Each row was made from one walk, in order. Every step used is in the known rows, and no mark comes twice. Write each row's walk.
Each row is shifted at random along 6 fixed directions that mean nothing.
Known rows:
w-k-m-s-x-j-p-l: [-28 -317 22 -216 -4 -79 -91 -2 26 179 233 -238 264 230 -31 55 338 -115 -105 88 256 103 130 32 202 193 110 173 -191 220 -272 -124 -92 -60 -99 -74 43 156 -93 -32 18 18 114 215 -210 198 55 331 -37 84 -93 -260 70 121 89 3 -141 150 88 -290 -334 -106 150 -349]
x-j-k-w: [-12 111 193 -19 152 76 -80 103 -280 -132 125 71 -269 -89 81 0 186 56 -28 56 -168 -83 -81 -262 135 -6 -98 39 236 104 26 67 107 20 98 7 50 -96 89 -90 -106 -3 104 -2 -91 96 55 10 102 -405 292 -185 -146 7 -11 -103 264 -219 48 168 326 182 182 -208]
p-l-r-j-s-z-x-w-k: [450 -271 179 -117 -142 63 -141 297 50 241 -199 89 -92 -241 74 -78 -104 129 61 -4 -76 -53 -82 -240 53 -232 -41 -415 260 61 19 -126 -65 -270 -383 93 -229 -226 -129 209 283 63 -144 -251 -181 48 -143 -521 189 469 -248 36 231 -132 403 -119 135 11 247 -227 -78 83 -15 127]
j-p-l-m: [-276 412 172 11 285 -53 283 72 -154 -329 217 9 -69 225 167 121 148 -215 -10 13 74 97 -121 110 275 -28 66 235 -25 -73 -56 124 3 187 -98 81 289 195 59 -74 -164 2 33 276 -173 -18 210 329 -125 -39 432 163 -295 399 -110 -7 229 -100 -65 136 26 -29 204 -100]
l-p-j-k-r-m-w-x: [-266 95 -7 46 137 36 220 -39 -139 -177 183 -33 -91 11 2 100 -215 184 -28 -118 123 -45 114 -63 32 -228 39 -105 -71 48 -187 -78 -163 18 65 210 30 -112 17 8 -256 -32 8 -30 -12 -196 -5 -105 -100 191 59 96 -147 154 -13 -51 84 -238 67 -161 -13 10 -21 34]
m-w-k-r-j-s: [-239 41 -95 30 177 36 -1 -20 -237 -45 318 -13 -168 -68 -75 105 8 60 33 -173 -26 -216 66 -452 -28 -43 11 -69 0 101 -375 -140 -167 4 173 162 -37 -211 -28 -29 -254 -66 88 -135 -61 -278 124 19 -169 -179 180 -29 -315 -70 -197 -2 205 -183 143 -197 221 80 -37 -99]
k-w-x-p-l-m-s-z-j: [98 -173 -415 91 -227 -23 -7 -260 79 157 -221 -22 168 19 -239 -35 -215 -178 160 -146 -163 -29 -32 91 -324 203 24 25 -206 -116 39 -19 2 107 240 -175 -70 149 97 82 6 -72 33 -158 328 -77 21 319 -148 -28 -325 -7 3 -305 -380 193 -302 278 -139 10 -8 -255 -124 157]
z-j-s-x: [-231 146 72 -67 184 42 351 -41 434 120 179 75 412 -36 200 94 -52 -518 -276 -111 384 23 284 121 466 98 46 -2 17 -108 -50 88 -272 -139 128 102 -30 298 -214 -131 290 143 -127 228 -204 193 -128 -177 141 350 189 -116 49 97 332 167 55 190 33 -556 -739 113 67 10]
s-p-l-m-w-x-j-k-r: [163 -211 161 -100 -28 -31 -133 147 -391 -75 -59 -172 -392 98 -19 -11 290 389 95 129 -176 49 -300 -15 -90 -249 10 -20 80 239 3 -97 213 113 -318 42 19 -176 184 137 -232 -242 97 -72 8 27 68 183 -74 -111 -33 12 114 175 -100 -361 57 -155 135 386 604 -112 117 -165]
r-j-k-w-x: [62 -149 71 -156 -97 -72 -134 195 95 359 88 -38 169 262 83 192 142 -19 -44 18 122 82 198 35 206 229 211 -99 -169 81 -217 -275 -26 -108 129 -23 13 62 136 53 86 175 60 192 -583 -22 26 -215 132 -209 2 11 -35 296 120 -50 -17 23 -144 -100 -493 -14 -87 0]
s-l-r-w-x-p-j-k-m: [-464 262 4 108 403 116 337 -42 -335 -445 377 -33 -208 -138 22 31 13 136 -112 -115 87 -62 -39 -262 187 -357 -83 45 47 138 -199 77 -211 67 105 349 106 -193 -32 -127 -322 29 -61 -1 174 -129 27 -12 -236 337 169 38 -201 -51 60 -55 199 -394 351 -322 264 67 166 -194]
p-l-m-e-w-x-j-k: [33 111 257 13 85 102 -27 90 72 -129 -138 5 -63 -20 168 -70 193 110 -60 85 -102 96 -237 158 89 -170 -83 -8 207 68 207 154 91 -28 -108 -46 34 35 171 16 10 -42 -95 25 53 197 -122 -62 199 42 25 17 208 95 229 -303 41 -47 90 245 243 12 151 -4]
e-w-k-m-l-p: [35 97 -165 110 -69 123 -46 -133 53 -171 -203 100 160 -268 -77 -62 -175 27 -138 43 0 -96 87 100 -24 159 -193 -82 136 -162 370 223 -15 -124 217 -69 -157 42 29 -129 169 55 -51 -163 328 174 -162 232 262 -183 -133 -202 38 -281 223 163 -165 -27 -163 -42 -125 255 -42 124]
s-x-j-k-w: [30 31 -11 19 -93 30 104 -40 174 236 -165 162 146 -52 83 130 -229 -126 -57 -99 116 -46 145 250 115 13 -5 -187 69 -134 167 3 -28 -96 446 -14 -182 194 104 -36 139 40 -148 -60 -130 132 -199 -324 179 -25 12 -7 86 27 214 38 -142 64 -140 -136 -442 41 -99 233]
r-w-x-p-j-s-l-m-k: [-354 -70 -202 58 165 78 130 -174 79 66 256 -176 195 -110 -106 6 -24 -59 -181 -151 165 -100 233 -206 27 25 -87 153 -95 77 -223 55 -264 -89 175 133 -118 -53 -142 -185 -115 -21 -11 -77 311 23 -90 139 -123 235 -47 -245 18 -340 30 64 -122 27 163 -518 -180 55 1 -211]
j-k-m-w-x-p-z: [246 -178 -22 11 -44 48 -400 126 -582 -385 12 -11 -480 -52 -203 -50 112 366 105 60 -319 -53 -313 -450 -284 -87 -61 -106 76 167 -82 -108 38 68 -174 -62 55 -252 235 211 -279 96 143 -205 -34 -230 176 310 -79 -217 -87 2 -171 -146 -359 -114 196 -264 19 306 699 -56 25 -57]
x-w-k-m-l: [-217 308 -208 229 156 134 62 -47 -404 -373 79 212 -303 -169 -60 148 -134 122 157 -241 -73 -214 -282 -167 -78 -154 -87 -179 105 -119 -30 25 -215 136 472 155 -46 39 266 -13 -314 -29 -161 -285 93 -292 -4 146 -152 28 149 170 -322 -191 -237 -66 99 -326 -22 -87 378 -7 -23 201]
l-m-e-w: [-50 188 153 -39 16 -3 53 21 221 -118 8 10 195 -3 156 -3 131 -128 -44 81 12 75 105 160 109 184 -9 115 84 -14 240 177 84 14 187 -42 142 132 82 -56 89 -5 118 174 -99 184 -49 202 129 -301 144 -27 -44 228 110 -32 -5 11 -215 236 -141 200 144 -7]
l-s-x-w-k-r-j: [-60 16 75 4 28 -25 116 25 -43 192 50 28 -66 -43 25 22 -10 135 63 42 103 -71 90 50 -72 -34 32 80 56 57 42 -1 80 98 117 79 -25 -124 -16 -83 -36 -256 -76 -8 136 34 28 -162 -79 -13 122 171 12 -59 -37 37 -32 18 -5 104 136 44 26 -52]
w-k-m-l-p-z-j: [-192 489 99 217 297 102 158 33 -432 -645 -7 263 -423 -29 36 -11 -227 35 192 -58 -110 -31 -431 -150 54 -263 -106 -15 157 -191 -1 131 -95 230 -222 123 246 -4 167 -8 -306 -4 -93 -31 204 -203 190 40 -74 181 288 206 -275 103 -262 -38 348 -417 14 94 526 8 212 63]
e-w-x-j: [138 -249 -75 -134 -101 4 -215 -9 78 78 138 -138 143 101 -50 -56 134 -46 207 -55 46 -34 11 -214 -33 216 161 -32 -137 234 -232 -277 -39 -17 -32 -119 -31 42 93 83 44 252 142 80 -334 -125 62 135 59 -133 -222 -39 -74 -74 -184 -56 7 159 -15 -69 -96 -172 34 -82]
z-x-j-s-p-l-m-e-w: [-72 -62 83 -81 81 -38 -9 26 73 7 113 -214 2 137 -7 -52 219 -94 4 27 -53 138 -202 -25 86 -88 84 111 -84 192 -165 -15 -33 92 -235 -11 183 26 -18 82 -17 -18 105 141 -160 14 65 177 -148 -28 -58 -32 82 34 -57 -261 80 46 158 44 203 -85 173 -206]
z-j-k-m: [207 68 117 -17 -99 70 -39 25 62 39 -257 184 -67 -56 148 5 125 -66 -168 167 -48 46 -26 264 72 18 -118 71 180 -178 490 177 291 7 74 -137 -87 242 39 -91 154 -174 -37 27 59 332 -126 -32 322 -255 195 -174 130 76 26 -36 -48 80 -236 330 18 73 -41 82]
j-k-w-x: [-99 -6 6 -52 165 82 -164 110 -356 -167 329 -73 -179 15 -52 45 398 116 -103 42 -120 -57 -19 -399 112 218 7 50 46 221 -209 -54 19 5 24 15 86 -189 139 -57 -95 189 156 85 -152 -60 171 332 12 -457 172 -158 -199 -50 -89 10 230 -182 99 35 313 79 114 -285]
z-j-p-l-m-k: [-398 79 -343 67 219 127 216 -275 -67 -303 373 -144 55 -158 -148 -33 -188 -182 79 -304 90 -207 162 -488 33 -54 -84 -8 -155 11 -455 -60 -268 -87 18 134 -125 -54 -225 -134 -146 228 111 -158 190 -236 -28 228 -67 113 -20 -310 -282 -222 -164 136 84 -54 272 -644 -83 -45 -25 -146]
s-e-w-k-m-l-r-j-p: [290 -121 447 -187 -94 -168 -483 422 -267 4 -59 -172 -416 279 37 -1 490 348 63 363 -227 270 -425 38 -7 -165 103 35 61 247 0 -158 354 105 -635 18 321 -197 210 195 -72 -201 254 231 -516 60 243 56 -40 -549 19 94 81 519 -26 -556 147 -278 -30 686 589 100 186 -212]
w-x-p-z-j-s: [240 -129 -7 -7 -4 79 -133 -63 49 -171 -78 42 10 -248 -84 -234 -150 -110 -87 36 -38 -44 -25 -317 -37 22 -125 -37 110 -10 62 51 -75 -141 -270 -162 -122 -23 -217 34 200 205 -18 -134 145 21 -39 -22 194 258 -114 -219 47 -364 -29 204 142 139 96 -140 40 9 17 -29]
z-x-p-l-s-e: [89 13 94 -93 23 -45 114 103 242 22 9 -5 146 -62 45 -45 -21 -121 -163 83 209 136 34 148 212 -96 14 -67 21 -52 93 45 -64 -101 -160 11 -17 95 -228 29 359 165 -148 40 -153 118 -91 -129 117 300 40 7 132 20 332 142 -14 157 111 -198 -285 88 55 24]
l-s-x-p-j-k-m-w: [43 51 167 31 -103 -30 122 17 214 222 -351 148 92 78 119 152 -262 -12 -192 88 184 81 54 618 56 -132 -11 -9 107 -229 409 182 42 33 190 -50 -54 246 125 -7 23 -325 -232 -12 82 283 -140 -210 103 101 104 137 235 172 232 -39 -241 107 -315 168 -301 95 -49 236]
x-p-j-k-r-m-s-e-w: [52 -88 171 -91 -61 -14 -36 -20 135 40 -5 -45 16 -167 14 -79 12 113 -196 136 105 28 120 17 -21 -201 -118 -26 157 109 194 96 71 -110 69 74 -42 -136 -233 -14 104 -161 74 -42 -25 165 -140 -171 -8 -23 -17 -162 153 -11 285 -85 -47 -95 72 51 12 282 51 -67]
m-p-z-x-j-s-e-w-k: [-33 170 408 10 88 -24 -180 149 189 21 -89 94 26 168 180 -80 12 -37 -26 239 47 246 -150 218 193 181 12 192 143 -51 144 181 23 32 -302 -109 306 57 36 -67 77 64 -19 372 -73 209 89 -211 106 37 121 89 264 220 175 -119 155 -130 -99 208 -49 109 225 -124]
p-l-m-s-j-k-r-w: [-53 -119 204 -201 102 -14 79 191 -146 130 260 -162 -87 91 120 98 530 22 -108 57 -17 -24 81 -180 180 -48 10 106 125 288 -141 -11 97 11 -92 218 56 -185 -65 -21 -113 -302 189 94 -134 162 118 236 -166 -148 219 -143 -23 243 131 -193 119 -76 182 31 171 164 199 -343]
j-s-e-w-x-p-l: [159 -204 -93 -78 -95 27 -252 -49 195 79 -25 -153 164 -55 -145 -135 204 -50 -171 85 -11 71 -54 -99 -38 202 -34 8 11 117 87 40 31 -127 -50 -152 -102 -5 -75 28 302 224 21 1 -25 61 -21 246 49 -109 -202 -183 189 -320 126 68 -103 240 116 -41 8 5 -7 -70]
k-w-x-p-j: [230 -169 -18 -33 -132 80 -130 -128 125 -56 -211 46 276 -223 0 -187 -95 53 -185 163 62 -2 231 123 55 333 -153 44 136 -16 461 221 83 -167 284 -231 -161 88 -31 -163 275 163 5 -20 275 357 -204 119 347 58 -193 -403 279 -289 264 230 -148 81 -127 -18 -296 175 46 -54]
m-l-s-e-w-k-r: [210 -211 -127 -68 -252 -26 -303 -95 118 212 -125 -117 38 -53 -164 -134 328 137 63 137 -150 -75 47 -12 -332 282 -75 86 65 91 192 11 368 -2 -38 -168 -153 -178 -28 -39 174 -179 141 -112 263 98 34 299 37 -673 -101 -139 101 -174 -52 102 -268 254 -51 354 331 80 -61 -81]
z-j-s-l-r: [-69 -23 24 -148 38 -59 200 -39 359 255 146 -98 247 59 121 12 229 -395 -60 -61 123 -28 221 -25 220 88 68 109 -43 -5 -153 -56 38 -61 -190 36 -66 134 -255 -64 185 -60 41 132 -125 98 -16 -55 13 -61 172 -123 -65 167 104 116 -16 338 75 -234 -345 -11 28 -117]
z-j-s-p-l-r-w-x: [192 -72 169 -66 40 -65 -88 352 -254 78 -46 -63 -399 172 10 114 101 166 65 18 -110 75 -450 -79 68 -301 189 -221 20 86 -199 -232 -18 107 -524 148 62 -125 130 271 -59 -89 -79 -29 -423 -263 197 -106 -157 166 43 287 30 187 -92 -357 286 -95 122 181 414 -113 -14 67]
m-w-x-j-s-l: [-78 -90 -114 31 158 147 5 -110 118 4 98 -11 157 -311 -28 -62 62 -212 -290 -138 -7 -142 70 -205 145 45 -183 -70 196 32 27 152 -242 -197 190 37 -234 75 -81 -114 128 73 -88 -154 251 192 -190 141 148 231 -34 -380 102 -408 211 46 7 117 241 -437 -92 147 62 -92]
w-k-m-s-l-r-j-p-z-x: [102 -135 -2 -47 82 4 -5 120 -253 -210 120 -5 -157 -175 -104 -35 -135 62 -60 -50 2 -49 -79 -355 47 -380 -41 -275 29 91 -289 -160 -226 -138 -414 171 -36 -219 -208 165 1 71 -24 -194 -92 -142 34 -127 -62 467 -176 -18 -119 -55 117 9 188 -182 321 -367 95 53 31 -35]
z-j-p-l: [-11 72 33 -78 113 58 97 12 132 -137 92 21 166 -84 104 -27 -84 -283 -95 -49 161 -1 100 -115 364 70 -25 -112 49 -77 -53 32 -152 -191 -95 28 -70 149 -209 -61 241 325 -9 80 -224 66 -80 -25 227 269 46 -276 -9 67 282 95 179 8 116 -427 -449 103 53 -29]
r-m-k-w: [-153 147 129 -50 122 -49 -35 202 -295 -90 301 41 -122 159 124 186 394 77 -4 65 -34 -5 44 -73 121 193 66 170 -7 59 -104 9 24 134 234 110 274 -30 202 -81 -208 -12 194 236 -300 10 148 262 -116 -404 349 -15 -204 287 -120 -127 182 -297 -167 199 105 191 127 -183]
z-j-s-p-l-r: [361 -214 34 -133 -177 -61 -79 3 163 197 -252 -68 -15 -35 -13 -127 97 -100 -10 119 -58 -12 -57 50 -50 -28 -37 -9 88 -55 203 0 265 -53 -427 -135 -208 45 -196 56 262 -142 6 -101 62 144 -38 26 134 -76 -18 -170 185 -24 37 36 -53 336 9 167 65 -21 -62 13]
p-l-m-k-r-w-x: [93 73 -75 120 -25 42 6 54 -372 -176 -136 93 -285 -53 9 38 221 343 68 20 -238 -104 -185 135 -293 -77 -75 20 107 -30 249 114 222 159 140 28 -50 -129 262 4 -190 -244 -59 -170 343 -32 40 276 -77 -93 78 170 50 -54 -195 -114 -26 -98 -53 484 592 -52 -101 133]
z-x-j-p-l: [133 16 169 -89 33 -50 36 143 112 -4 -27 45 95 80 167 14 -62 -184 -16 18 150 113 -55 184 313 -84 93 -117 -21 -62 -40 -66 -107 -103 -215 -42 22 237 -90 59 202 245 -111 141 -408 73 -62 -208 200 380 -1 -3 93 219 236 -68 136 45 39 -176 -405 -76 29 67]
e-w-k-r-m: [-253 287 136 -25 205 126 301 45 -11 -283 269 134 187 -212 242 62 69 48 -179 29 273 -59 285 -35 368 80 -62 -24 178 37 146 178 -164 -111 383 246 75 -69 -103 -202 78 149 15 162 -87 144 -131 -17 106 155 169 -52 -92 98 447 84 172 -331 39 -260 -338 354 154 -77]
l-m-k-w-x-p-z-j: [-297 90 -32 34 255 126 155 -8 -310 -503 355 -35 -71 -141 -42 -31 -223 124 124 -169 42 -88 61 -547 157 -44 -11 -103 -33 170 -441 -74 -381 -39 22 189 164 -267 9 0 -244 331 139 -49 -12 -245 49 21 -102 276 -71 -96 -260 -71 -9 39 309 -428 230 -492 26 92 226 -214]
w-x-p-j-s-l: [56 -145 234 -177 82 -102 -161 104 66 136 122 -174 62 261 63 -61 494 -145 -130 215 121 164 -97 49 195 158 77 336 -26 151 -53 -7 111 61 -416 -119 146 141 -52 -49 68 -35 37 327 -155 207 163 236 -22 -14 164 -117 135 122 -23 -51 36 196 25 104 27 -85 216 -344]

Write each row's walk:
[11 -93 -184 33 -63 83 -190 -100 47 -41 18 -24 47 -100 -125 -21 30 60 -97 -46 -75 -17 23 -124 -151 -16 -40 -123 -78 76 3 -70 -12 -88 278 -56 -92 -13 99 43 21 126 53 -90 -55 -68 -100 26 112 -211 -193 -124 -15 -177 -76 -76 -107 -16 19 -12 71 7 -146 93] | r-j-k-m-e-w-x
[-192 184 177 -8 16 -154 226 74 224 248 -1 -25 22 326 165 138 85 -9 -14 70 111 225 -52 558 68 -219 191 110 -172 -44 -36 -15 86 175 -33 91 255 89 -10 54 -45 -210 -82 288 -233 -9 37 -319 -215 33 125 390 116 442 99 -220 -82 18 -23 244 -74 -93 -37 87] | z-x-j-k-r-m-p-l-s-e-w
[127 -206 62 -152 -39 70 -146 223 -71 125 138 44 69 -79 28 103 66 -39 -54 11 67 7 106 -306 222 173 21 -166 90 112 -94 -104 -197 -136 81 145 26 -49 -15 60 80 51 164 30 -325 113 13 61 88 72 -74 -244 -32 40 146 -56 119 -195 -5 -337 -273 248 144 -147] | r-w-k-m-s-z-j
[189 -140 15 -53 -182 -129 -28 -21 340 306 -169 -41 356 27 46 -93 97 -146 -91 131 0 59 317 199 -78 355 -4 216 -39 -82 212 121 135 -100 -35 -154 -55 40 -156 -60 229 2 5 116 178 211 -46 -5 50 36 -65 -14 160 -28 166 298 -223 359 -165 102 -423 23 -92 3] | j-s-l-r-w-x-p-z
[1 286 269 171 104 -9 -11 116 -165 -193 -137 196 -287 -63 128 -122 -320 187 205 115 -126 27 -135 28 -75 -97 -57 90 158 -155 148 145 84 89 -300 -11 171 -144 8 -75 -124 -21 -97 67 207 -43 67 -386 61 198 131 282 27 59 -79 -23 256 -266 -82 317 261 12 31 58] | l-r-j-p-z-x-w-k
[-177 276 70 84 213 -11 235 38 -6 -211 92 150 8 -141 56 27 -40 -251 -208 15 64 37 8 106 181 -221 -101 28 69 -164 27 183 -165 -10 -103 124 164 46 -151 -23 49 3 -128 49 70 130 -8 -30 10 137 208 79 -123 48 194 158 73 -88 63 -160 -100 188 96 23] | j-k-m-l-s-z-x-p
[471 -70 416 -77 -136 -81 -200 364 -175 -41 -327 142 -275 -48 121 -51 -165 342 42 217 -151 80 -130 17 1 -268 4 -283 217 11 168 -91 144 -123 -375 -34 26 -246 92 234 81 38 -60 -98 -303 15 -9 -552 220 83 -46 214 88 268 290 -128 201 -210 -65 377 92 150 10 165] | l-r-j-k-w-x-p-z
[-157 -158 -184 -42 112 -11 175 -222 92 -59 283 -177 232 -224 -82 -183 191 -120 -235 16 64 -103 389 -194 -36 -82 -130 219 -137 123 -180 85 -59 -144 -69 0 -94 -137 -467 -165 65 -5 63 -49 389 146 -121 71 -17 154 -82 -336 -3 -300 117 275 -108 184 313 -350 -98 56 -50 -287] | z-x-p-l-r-j-k-m-s
[44 -57 234 -160 -57 -70 47 215 47 127 146 70 156 189 247 51 -4 99 301 17 220 60 255 -58 219 209 218 -58 -88 121 -241 -229 -94 -47 7 77 158 -88 -35 39 8 226 55 268 -454 -87 33 -475 4 342 -33 211 -11 379 186 21 159 -166 -35 -203 -514 -52 83 -58] | p-z-x-w-k-r-j
[-209 132 184 -32 195 10 227 116 -123 -130 174 -45 -70 30 146 60 175 133 -144 57 98 92 -3 62 279 -195 4 50 42 106 -19 65 -42 7 9 230 148 -80 20 -76 -91 -1 -30 167 -71 95 -36 -67 -81 204 124 42 48 205 260 -136 93 -267 177 -75 -3 76 148 -147] | s-j-k-w-x-p-l-r-m
[78 24 447 -134 13 -164 14 176 127 -60 -24 -36 290 250 342 -65 369 -70 -75 304 -8 266 218 409 256 310 55 377 -5 75 181 205 153 4 -177 -106 380 114 26 -86 -18 -26 199 516 -94 434 50 70 109 91 86 -57 149 580 296 -45 19 -21 -165 330 -387 107 268 -261] | k-m-l-r-w-x-j-p-z
[-154 175 230 -60 328 117 112 73 -15 -320 263 -67 -70 -205 33 -108 -47 -124 -155 -14 48 9 -136 -367 350 -229 -111 -106 268 179 -116 131 -186 -120 -198 170 76 -153 -193 -28 117 223 42 10 -150 45 41 20 25 149 126 -196 -98 -83 366 -77 357 -173 426 -326 126 308 357 -252] | x-j-p-l-s-e-w
[272 -226 292 -202 -137 -132 -193 342 -217 104 73 -81 -196 210 50 -33 -31 345 383 143 9 101 11 -265 15 19 239 -111 -102 248 -328 -370 50 20 -486 38 196 -310 -12 210 -53 127 171 136 -508 -222 198 -380 -44 75 -121 240 -60 327 -38 -118 253 -212 -3 111 7 -73 108 -145] | l-p-z-x-w-k-r-j
[-250 27 -57 38 17 -63 164 -120 226 199 53 -121 159 74 2 13 114 -2 -181 41 36 130 153 261 -8 27 8 207 -159 -31 -5 108 38 26 147 20 75 28 -115 -121 11 -152 -11 123 221 103 -106 -84 -127 -2 16 -44 163 41 87 32 -224 79 58 -9 -92 -35 -65 -87] | z-j-k-w-x-p-l-r-m-s-e
[112 48 -27 161 -33 -2 -136 41 -230 11 -191 38 -345 -19 -44 -71 -124 269 196 38 -240 -30 -262 75 -253 -134 -20 37 11 -94 92 1 180 114 -214 -74 -49 -87 69 -27 -124 -109 -105 -126 240 -109 41 -120 22 -16 -40 160 101 -146 -264 -141 44 -62 -13 360 475 -202 -171 88] | z-x-j-p-l-r-w-k
[320 -551 -343 -96 -363 12 -334 -95 -30 221 -151 -255 79 -80 -293 -84 73 249 113 2 -47 -81 89 -143 -362 221 -32 -57 -126 131 41 -150 92 -109 34 -146 -337 -71 44 63 97 16 96 -287 228 33 -132 378 55 -130 -488 -253 224 -389 -145 32 -387 242 -59 -64 19 -158 -178 -33] | s-x-p-l-m-w-k
[-195 410 -41 260 112 62 41 -54 -98 -280 -150 203 -192 75 -72 28 -185 -28 10 -30 -157 88 -384 152 -110 -71 -58 30 55 -223 137 207 -27 219 -46 -5 236 38 203 17 -115 -33 -135 28 244 -156 173 82 -187 -81 108 336 -62 -68 -194 3 65 -154 -84 236 409 -51 33 198] | j-s-e-w-k-m-l-p-z-x
[240 -330 -280 53 -200 148 -340 -227 220 177 -183 -46 38 -397 -297 -190 -205 31 -116 -93 -104 -170 -20 -247 -354 -74 -213 -266 146 53 137 -39 -6 -244 106 -160 -470 -72 -98 37 247 37 -62 -454 292 23 -245 -41 241 -137 -364 -313 185 -661 1 47 -240 261 137 -142 179 40 -199 140] | m-s-e-w-x-j-k
[190 -189 -236 60 -190 134 -117 -157 -10 -78 -241 18 45 -231 -167 -109 -339 96 -56 -50 -164 -79 137 -158 -176 128 -140 -196 21 -58 141 30 -2 -169 110 -137 -234 -88 11 39 88 126 65 -279 307 12 -155 23 224 -17 -349 -274 69 -293 0 157 -106 19 -60 -108 -72 35 -148 116] | l-m-p-z-j-k-w-x
[-60 -113 -127 -32 25 -61 59 -116 -108 -21 243 -62 -14 -40 -112 -104 -88 -85 174 -91 -23 -91 157 -406 -118 75 49 69 -132 149 -290 -110 -77 60 27 49 67 -203 -230 19 -81 118 175 25 -7 -234 136 -42 -287 115 -61 -11 -166 -185 -260 181 164 -19 163 -187 50 -63 8 -150] | k-r-j-s-p-z-x-w
[298 -158 256 -105 -153 -66 -175 190 29 125 -254 7 -35 145 108 -35 133 115 36 194 -91 136 -179 232 38 -51 72 -27 76 57 101 -28 114 8 -432 -93 115 -31 66 164 49 -128 -14 98 -130 148 45 -142 17 72 -177 145 213 211 192 -203 4 19 -47 265 58 -34 91 -14] | e-w-k-m-p-z-x-j-s-l-r
[-311 171 -21 -12 168 -8 189 -77 -6 -119 295 -122 -3 -20 -29 9 248 6 -181 38 25 2 128 -70 14 -50 -54 145 -6 99 -69 142 54 39 96 177 120 -207 -181 -91 -44 -60 121 104 101 -19 73 205 -234 -236 184 -32 -117 60 125 57 26 -82 204 5 183 217 62 -177] | j-k-r-m-p-l-s-e-w
[-47 118 67 75 311 165 221 126 -272 -480 91 67 -207 -482 16 -19 -79 144 -419 -56 -17 -116 -162 -232 205 -466 -239 -323 370 11 151 253 -330 -177 -83 331 -130 -204 -106 39 48 30 -184 -294 205 48 -178 106 30 630 45 -118 58 -262 438 -87 296 -303 396 -311 277 362 101 53] | j-s-p-l-r-m-w-x
[42 -47 -37 54 -52 -69 -221 -88 -142 9 -26 -65 -123 159 -102 -181 196 -29 232 84 -371 -8 -21 -138 -263 298 -37 325 -94 39 -114 35 270 150 -262 -246 178 -124 50 -74 -146 25 218 122 292 8 203 156 -49 -523 11 -112 -30 -75 -380 86 19 75 -68 367 373 -137 46 -236] | m-l-p-z-x-j-k-w
